[128 = 0]

[ 86 150 146 140 117 153 147 173 149  31 153  91 131 126  91   9 170  93
 107 152  99 124 113  60 109 160  53 215 137 141  78  99  99 178 196 129
 100 107 111 105 182 115  98 147 100 132  84 107]
R & U
[105 127 124 143 153 198 103 150 131 123 127 122 146 136  84 117 151 107
  99 161 216 141  80 117 135  97 118 167 136 117 133  95 148 157 160 103
 132 144 118 152 143 138 123 120  90 110 139 141]
Y & V
[122 154 145 115 120 114 122 145 128  61 152 114 150 130 136  59 180 116
  88 128  74 183 139 151 117 139  81 127 122 141  71 103  98 157 174 143
  80  84 137 107 139  92 135 138 135 128  78 140]
F & S
[ 85 117 135 142 135 188 117 175 114  67 140 152 139 119  69 122 151  81
  79 175 236 127 113 144 126 139 105 194 177 121 133  95 140 134 153  99
 128 134 146 137 191 119 114 124 100 102 132 123]
R & V
[129 123 130 106 131 161  97 145 129 104 129 112 137 118  62  47 141 107
 120 123 133 140  96  78 119 117 108 156 111 139 104 121 138 157 167 130
 116 105 100 132 158 119 130 123  92 127 125  92]
Y & S
[ 64 138 134 154 123 178 162 154 156  66 138 142 129 137 126 141 123 102
 111 160 156 123 152 143 115 132  89 198 157 128 161  94 127 121 120  78
 128 158 130 139 178 135 100 163 120 109 116 127]
R & C
[107 148 141 109 116 161 126 148 151  71 136 114 136 128  88  39 144  99
 114 137  82 154 138  75 114 127  65 189 132 145 103 108 126 163 151 112
  98 108  99 120 182 121 114 144  97 130 118 104]
R & U
[115 119 136 130 123 139 124 153 106  95 138 114 134 121  89  70 161 106
 110 137 140 130  98  74 111 132  93 175 128 136 103 107 125 164 168 112
 117 113 123 100 161 108 128 129  98 131 112 112]
R & S
[106 132 128 105 145 209  84 163 111 107 135 125 157 125  64  99 142  87
  90 151 194 157 102 116 138 101 101 160 120 123 118 101 148 160 160 115
 121 119 111 148 167 124 134 115  81 112 159 129]
Y & V
[136 139 138 127 124  77 127 157 100  96 140 126 132 112 122  68 171 129
  93 137 145 152 108 166 125 162 132 125 121 129  73 124 106 138 177 141
  92  91 154 101 133  94 147 120 128 138  95 137]
F & S
[105 127 137 126 127 156 123 162 126  69 142 117 133 124  85  52 171 106
 103 147 136 139 115  93 123 142  90 178 135 149  89 106 123 161 186 133
 107 103 120 121 157 114 124 131  98 124 117 117]
R & U
[ 82 151 131 147 115 175 181 165 177  53 158 123 141 136 113 106 135 105
 103 178 126 128 133 133 115 133  69 222 162 128 155  86 130 148 129  71
 142 155 128 137 167 146  79 168 109 111 119 125]
R & C
[ 93 125 120 147 139 169 124 171 112  81 136 127 129 122  79 119 153 107
  92 158 242 117  92 148 120 135 128 187 145 122 128  96 152 139 172  99
 129 134 144 138 116 118 129 124 117 113 122 124]
R & V
[120 136 135 102 132 185  94 152 140  91 134 110 133 164  45  26 153 105
 105 136 151 150  96  93 125 114  87 176 118 143 108  94 151 166 167 125
 100 121 100 135 160 121 126 117  84 122 135 101]
Y & S
[104 142 139 111 132 198 107 148 128  83 142 109 144 136 106  59 168 100
  95 135 119 175 115  90 122 115  65 161 120 133  80 106 119 174 169 114
 105 101 113 132 163 102 127 129 104 116 101 135]
Y & S
[ 88 163 151 117 114 180 113 159 159  55 151 101 153 137 101  16 183  81
  90 158  70 173 108  60 121 132  14 202 132 129  56  94 104 195 194  97
  84 101  90 136 193 116 107 149  85 119 101 133]
Y & U
[ 95 150 148 112 118 169 126 152 133  76 145  97 140 134  90  33 158 103
 115 140  81 148 109  59 114 126  44 195 129 135  91 106 111 183 176 103
 106  99  90 123 179 130 113 143  91 127 112 110]
Y & U
[122 131 140  96 126 167 105 156 123 104 130 130 142 134  35  62 144  99
 109 144 160 139 121 104 134 124 102 162 135 139 104 110 154 153 154 136
 104  95  97 125 200 122 129 117  90 132 158  97]
R & S
[119 134 135 121 123 148 124 149 141  90 133 114 131 121  76  45 150 111
 125 133 112 124 106  77 119 133  86 183 132 138 119 118 117 166 170 131
 112 111 101 117 163 130 121 139  96 133 136  93]
R & U
[118 148 148 100 115 155 100 143 125  94 140 107 154 119 101  49 183 101
  93 147 101 179 120 104 128 120  68 148 118 125  73 105 120 168 168 108
  98  88 100 130 183 107 122 128 102 132 115 123]
Y & S
[119 130 137  91 133 195  91 153 141 101 130 126 149 125  52  71 152  94
 107 136 139 162 124 104 132 110  89 150 116 133 107 110 147 152 158 120
 109  96  90 135 183 117 132 116  93 124 142 109]
Y & S
[ 96 147 140 114 117 154 133 173 142  44 150 111 141 124  66  26 160  95
 101 150 109 147 128  83 116 151  61 208 141 145  98 105 108 167 177 120
  95 101 114 112 196 121 107 143  95 135 106 101]
R & U
[ 95 130 125 154 123 148 142 138 139  94 133 138 131 122 114 150 133 106
 108 154 167 108 129 128 119 137 119 180 149 124 165 106 139 128 127  87
 139 151 143 141 149 129 116 147 118 114 121 120]
R & C

[114 136 141 126 113 140  94 180 133 155 126 115 110 134 144 124 145 119
 172 111 126 107  96 145 134 155 122 141 141 126 129 115 145 136 125 121
 139 126 127 142 154 103 132 136 119 151 137  99]
rure & Zal
[128 142 142 140 121 132 128 172 122 155 140 103 135 137 135 124 132 132
 172 118 137 124  86 139 127 151 118 153 141 122 114 122 139 145 133 132
 136 136 124 137 135  88 132 122 128 157 162 100]
Nulug & Panat
[137 135 134 124 118 145  54 171 131 151 125 121 119 143 118 119 137 105
 153 114 141  88 152 141 132 146 125 156 143 127 106  92 153 141 109 112
 131 125 112 130 161  85 130 145 119 138 153  75]
let & Panat
[130 124 128 155 154 114 209 147 129 125 127 112 144 148 144 132 137 152
 116 111 135 102  51 128 129 145 132 118 119 123 148 132 103 123 145 152
 122 139 140 150  90 122 150 118 127 134 135 132]
fis & nika
[ 99 112 143 131 109 131 132 169 130 147 130 114 117 132 147 127 133 136
 159  97 121  97  53 140 142 162 133 139 132 121 141 121 142 126 126 134
 122 133 133 150 134 110 140 130 122 150 134 119]
fis & Panat
[132 128 140 155 139 111 200 171 122 129 145 111 142 148 151 133 133 159
 149 110 145 110  38 128 136 146 132 115 129 121 147 135 108 131 135 151
 115 135 141 152  78 103 144 125 138 132 146 144]
rure & nika
[155 127 130 152 172 123 166 135 137 110 125 120 151 135 120 131 130 128
  75 109 150  70 119 133 132 134 139 135 121 133 121 101 100 126 132 139
 129 138 131 135  97 118 157 125 110 118 142 129]
let & nika
[112 129 144 129 109 136  91 174 129 149 131 118 115 124 134 123 136 126
 165 113 130 108 104 145 130 148 127 148 137 123 119 118 148 135 124 124
 130 129 122 136 145  98 130 134 125 144 140 101]
let & Panat
[123 138 142 129 107 138  78 205 124 159 133 118 110 126 137 121 143 122
 186 110 139  95  99 148 139 158 128 144 145 125 123 105 150 140 114 126
 128 127 123 144 146  80 132 146 124 137 150  83]
let & Panat
[127 125 144 139 128 136  91 200 139 146 128 118 121 122 129 118 141 114
 142  90 147  59  91 153 147 161 138 148 139 125 122  87 137 135 111 129
 120 130 125 147 128  83 153 149 113 136 153  92]
let & Panat
[110 126 144 164 145 116 182 165 133 121 135 105 138 138 133 128 124 145
 126 109 127  97  67 149 123 139 129 156 123 120 110 132 113 127 155 152
 143 152 127 143 109 111 147 107 111 147 137 130]
Nulug & nika
[131 121 121 133 133 138 150  88 125 154 126  93 144 139 134 118 130 119
  95 105 121 121  78 112 129 146 129 152 134 128 131 102 134 136 128 124
 125 140 133 137 133 108 145 117 121 166 156 120]
Nulug & Zal
[127 115 145 136 107 126 103 202 124 148 144 125 124 118 147 126 135 135
 174  92 148  84  67 143 157 159 137 130 140 119 141 103 147 137 101 131
  99 125 127 145 108  71 149 156 146 126 159 107]
rure & Panat
[139 145 141 137 115 132  80 198 121 148 142 120 123 122 123 123 134 126
 183 122 154 110 131 147 137 144 123 146 145 128 100 115 146 144 119 128
 128 125 111 130 132  76 135 140 131 133 160  78]
let & Panat
[152 116 131 126 115 131  82 158 123 137 139 133 136 101 124 127 126 119
 135 103 156  96 124 126 153 143 138 126 135 129 133  96 148 137  84 123
  93 119 123 130 110  84 142 162 149 113 153 103]
fis & Panat
[143 135 137 165 183 120 184 183 144 123 124 111 139 149 133 131 147 133
 100 102 151  48  76 147 132 150 140 136 122 128 125 104  91 125 150 152
 144 142 135 157  99 110 163 117  95 133 142 123]
let & nika
[132 131 139 132 118 132  81 210 136 145 135 137 114 123 132 124 142 127
 172 106 151  83 118 155 149 152 136 121 135 127 132 106 135 133 102 128
 119 121 124 144 122  99 139 154 130 113 128 101]
fis & Panat
[129 127 145 163 163 119 147 211 143 103 126 126 131 132 124 121 137 133
 119  97 155  34  98 166 141 149 143 144 118 125 113 111 105 120 136 148
 135 141 123 149  94 100 163 130  99 113 137 116]
let & nika
[104 123 138 135 114 133 157 153 129 157 138 106 117 147 161 126 143 138
 158 100 121 111  36 135 135 165 129 125 136 120 153 122 131 134 135 136
 127 137 141 156 135 110 143 125 124 160 131 131]
fis & Zal
